Below is a small trained network, with its code and all its weights. Each question gives an input and a target symbol and asks what happens when units are switched off, that is, made to give their printed mean instead of their output.

import numpy as np


def w(rows, s, z=0):
    codes = np.array(rows[::2]) - 128.0
    scale = np.full(codes.shape[1], s)
    scale[-1] = z or s
    return codes * scale


def softmax(a):
    e = np.exp(a - a.max(-1, keepdims=True))
    return e / e.sum(-1, keepdims=True)


def log_softmax(a):
    a = a - a.max(-1, keepdims=True)
    return a - np.log(np.exp(a).sum(-1, keepdims=True))


def net(x, mask):
    ids = ['ΞΦαβδεζηλμπστψ'.index(c) for c in x.split()]
    T = len(ids)
    res = E[ids] + P[:T]
    u = 0
    for l in range(2):
        r = res
        for j in range(3):
            rows = slice(4 * j, 4 * j + 4)
            q, k, v = (r @ M[l][rows].T for M in (Q, K, V))
            z = softmax(np.where(np.tri(T) > 0, q @ k.T / 4**0.5, -1e9)) @ v
            o = O[l][rows]
            res = res + np.where(mask[u + j], z, o[:, -1]) @ o[:, :-1]
        u += 3
    return log_softmax(res[-1] @ U[:, :-1].T + U[:, -1])


Q, K, V, O = {}, {}, {}, {}
E = w([
[90,126,117],'Ξ',
[230,65,142],'Φ',
[137,148,34],'α',
[210,153,92],'β',
[17,115,160],'δ',
[78,56,176],'ε',
[155,77,181],'ζ',
[154,92,75],'η',
[136,137,31],'λ',
[188,73,127],'μ',
[168,48,249],'π',
[98,60,127],'σ',
[78,93,128],'τ',
[59,158,64],'ψ',
],0.014)
P = w([
[85,1,192],'0',
[161,110,49],'1',
[152,93,175],'2',
[96,51,225],'3',
[179,161,101],'4',
[56,54,243],'5',
],0.0079)
Q[0] = w([
[156,87,37],'L0H1',
[102,72,92],'L0H1',
[115,108,138],'L0H1',
[156,249,60],'L0H1',
[106,103,88],'L0H2',
[114,201,133],'L0H2',
[90,173,108],'L0H2',
[177,194,115],'L0H2',
[125,166,142],'L0H3',
[194,189,190],'L0H3',
[116,138,160],'L0H3',
[114,134,169],'L0H3',
],0.015)
K[0] = w([
[78,100,190],'L0H1',
[128,46,165],'L0H1',
[51,134,149],'L0H1',
[82,113,223],'L0H1',
[80,93,143],'L0H2',
[124,160,161],'L0H2',
[109,151,144],'L0H2',
[254,170,150],'L0H2',
[162,171,187],'L0H3',
[120,172,208],'L0H3',
[142,138,144],'L0H3',
[202,139,122],'L0H3',
],0.013)
V[0] = w([
[124,137,156],'L0H1',
[90,201,110],'L0H1',
[66,132,186],'L0H1',
[100,134,193],'L0H1',
[121,202,64],'L0H2',
[2,96,123],'L0H2',
[164,99,81],'L0H2',
[155,208,124],'L0H2',
[182,138,177],'L0H3',
[44,190,76],'L0H3',
[102,85,102],'L0H3',
[158,172,114],'L0H3',
],0.0086)
O[0] = w([
[101,176,213,111],'L0H1',
[205,81,132,16],'L0H1',
[128,161,225,110],'L0H1',
[96,137,228,109],'L0H1',
[167,8,159,14],'L0H2',
[255,53,111,208],'L0H2',
[47,56,180,158],'L0H2',
[110,28,228,1],'L0H2',
[79,113,36,108],'L0H3',
[176,57,227,44],'L0H3',
[90,85,203,192],'L0H3',
[55,77,41,68],'L0H3',
],0.0065,0.005)
Q[1] = w([
[200,213,102],'L1H1',
[163,109,190],'L1H1',
[72,89,121],'L1H1',
[50,103,181],'L1H1',
[157,145,142],'L1H2',
[126,137,196],'L1H2',
[25,201,114],'L1H2',
[97,139,166],'L1H2',
[94,21,121],'L1H3',
[44,126,202],'L1H3',
[11,82,241],'L1H3',
[154,96,83],'L1H3',
],0.011)
K[1] = w([
[250,131,77],'L1H1',
[98,108,35],'L1H1',
[154,136,178],'L1H1',
[28,102,108],'L1H1',
[43,106,66],'L1H2',
[203,164,68],'L1H2',
[232,112,136],'L1H2',
[173,135,63],'L1H2',
[105,230,151],'L1H3',
[216,212,34],'L1H3',
[189,237,9],'L1H3',
[101,125,210],'L1H3',
],0.011)
V[1] = w([
[46,131,133],'L1H1',
[172,118,191],'L1H1',
[29,62,118],'L1H1',
[73,67,93],'L1H1',
[173,109,149],'L1H2',
[185,161,174],'L1H2',
[102,199,103],'L1H2',
[86,165,114],'L1H2',
[180,120,5],'L1H3',
[38,206,175],'L1H3',
[194,94,89],'L1H3',
[81,103,167],'L1H3',
],0.013)
O[1] = w([
[201,153,73,181],'L1H1',
[105,28,199,11],'L1H1',
[233,130,4,137],'L1H1',
[105,101,23,143],'L1H1',
[72,53,155,48],'L1H2',
[122,99,211,67],'L1H2',
[169,218,134,254],'L1H2',
[55,108,199,218],'L1H2',
[235,86,2,189],'L1H3',
[121,207,192,240],'L1H3',
[82,107,196,73],'L1H3',
[150,67,24,108],'L1H3',
],0.0096,0.0039)
U = w([
[141,136,191,236],'Ξ',
[222,192,138,79],'Φ',
[176,55,106,150],'α',
[247,170,127,54],'β',
[52,122,232,1],'δ',
[127,163,210,172],'ε',
[241,218,223,76],'ζ',
[191,137,110,135],'η',
[161,57,101,147],'λ',
[199,164,139,170],'μ',
[110,221,207,66],'π',
[182,185,191,173],'σ',
[110,121,181,247],'τ',
[57,1,153,116],'ψ',
],0.0061,0.009)

Each question gives the input, a string of symbols that net reads in full, and the target symbol t.
The units are the heads (4 rows each of Q, K, V and O). Each row of codes is followed by its name. A weight is (code - 128) times the scale printed after its matrix; where a second scale follows, it is the last column's (O and U).
mask holds one flag per head, layer by layer. A switched-off head (its flag False) gives its mean, the last column of its rows in O, instead of its output. The means were averaged over made-up inputs and are rounded, as every weight is.
A unit's drop is (log p(t) with every unit on - log p(t) with that unit switched off) / (log p(t) with every unit on - log p(t) with every unit switched off).
The circuit of an input: a set's keep is (log p(t) with only the set's units on - log p(t) with every unit switched off) / (log p(t) with every unit on - log p(t) with every unit switched off). Starting from all 6 units, units are removed one at a time, each time the one whose removal leaves the highest keep (on an exact tie, the one counted first), for as long as the keep stays at least 0.8.
circuit, biggest first: the units of the circuit, biggest drop first
most important unit: the unit with the biggest drop
which heads matter: for each layer, one digit per head in row order, 1 if its drop is at least 0.15 and else 0, layers parted by /
drop when u is switched off: that unit's drop, to one decimal
input α ψ π α, target λ: circuit, biggest first -> (L0H2 L1H3 L1H2 L0H1)
input π τ ψ, target π: circuit, biggest first -> (L0H1 L1H3)
input α μ π, target α: circuit, biggest first -> (L1H3 L0H1)
input δ α σ τ π Φ, target δ: circuit, biggest first -> (L1H3 L0H1 L1H1 L0H3)
input π μ δ, target π: circuit, biggest first -> (L0H2 L0H1 L1H3)
input ε Ξ μ ε β ζ, target π: most important unit -> L1H3
input π Ξ μ π, target ζ: which heads matter -> 110 / 111
input Φ Φ ψ ζ, target β: circuit, biggest first -> (L1H1 L0H3 L0H2 L1H3)
input Φ ζ δ, target Φ: which heads matter -> 011 / 100
input λ λ λ ζ ψ, target λ: circuit, biggest first -> (L1H3 L0H2 L0H1 L1H2)
input ψ ψ β π π ψ, target ψ: circuit, biggest first -> (L0H2 L1H1 L1H2)
input δ λ Ξ Ξ π ζ, target δ: circuit, biggest first -> (L1H3 L0H1 L0H3 L1H2)
input ε Φ μ π, target π: circuit, biggest first -> (L0H2 L1H3 L0H1 L0H3)
input ψ ε Ξ, target ψ: most important unit -> L0H2
input Φ β Ξ, target Φ: which heads matter -> 011 / 110
input μ β π σ ψ, target β: which heads matter -> 111 / 101
input ψ π ψ α, target ψ: which heads matter -> 010 / 111
input δ Ξ α ε σ σ, target δ: which heads matter -> 111 / 101
input δ λ μ, target δ: which heads matter -> 101 / 101
input ε μ τ Ξ, target π: most important unit -> L0H2
input π ψ ψ α α α, target ζ: which heads matter -> 110 / 101
input ψ σ μ β α ψ, target ψ: which heads matter -> 111 / 111
input ε π β Φ Ξ β, target π: drop when L1H3 is switched off -> 0.2
input Φ μ ε Ξ, target β: drop when L1H3 is switched off -> 0.2
input ζ π α, target ζ: drop when L1H3 is switched off -> 0.2
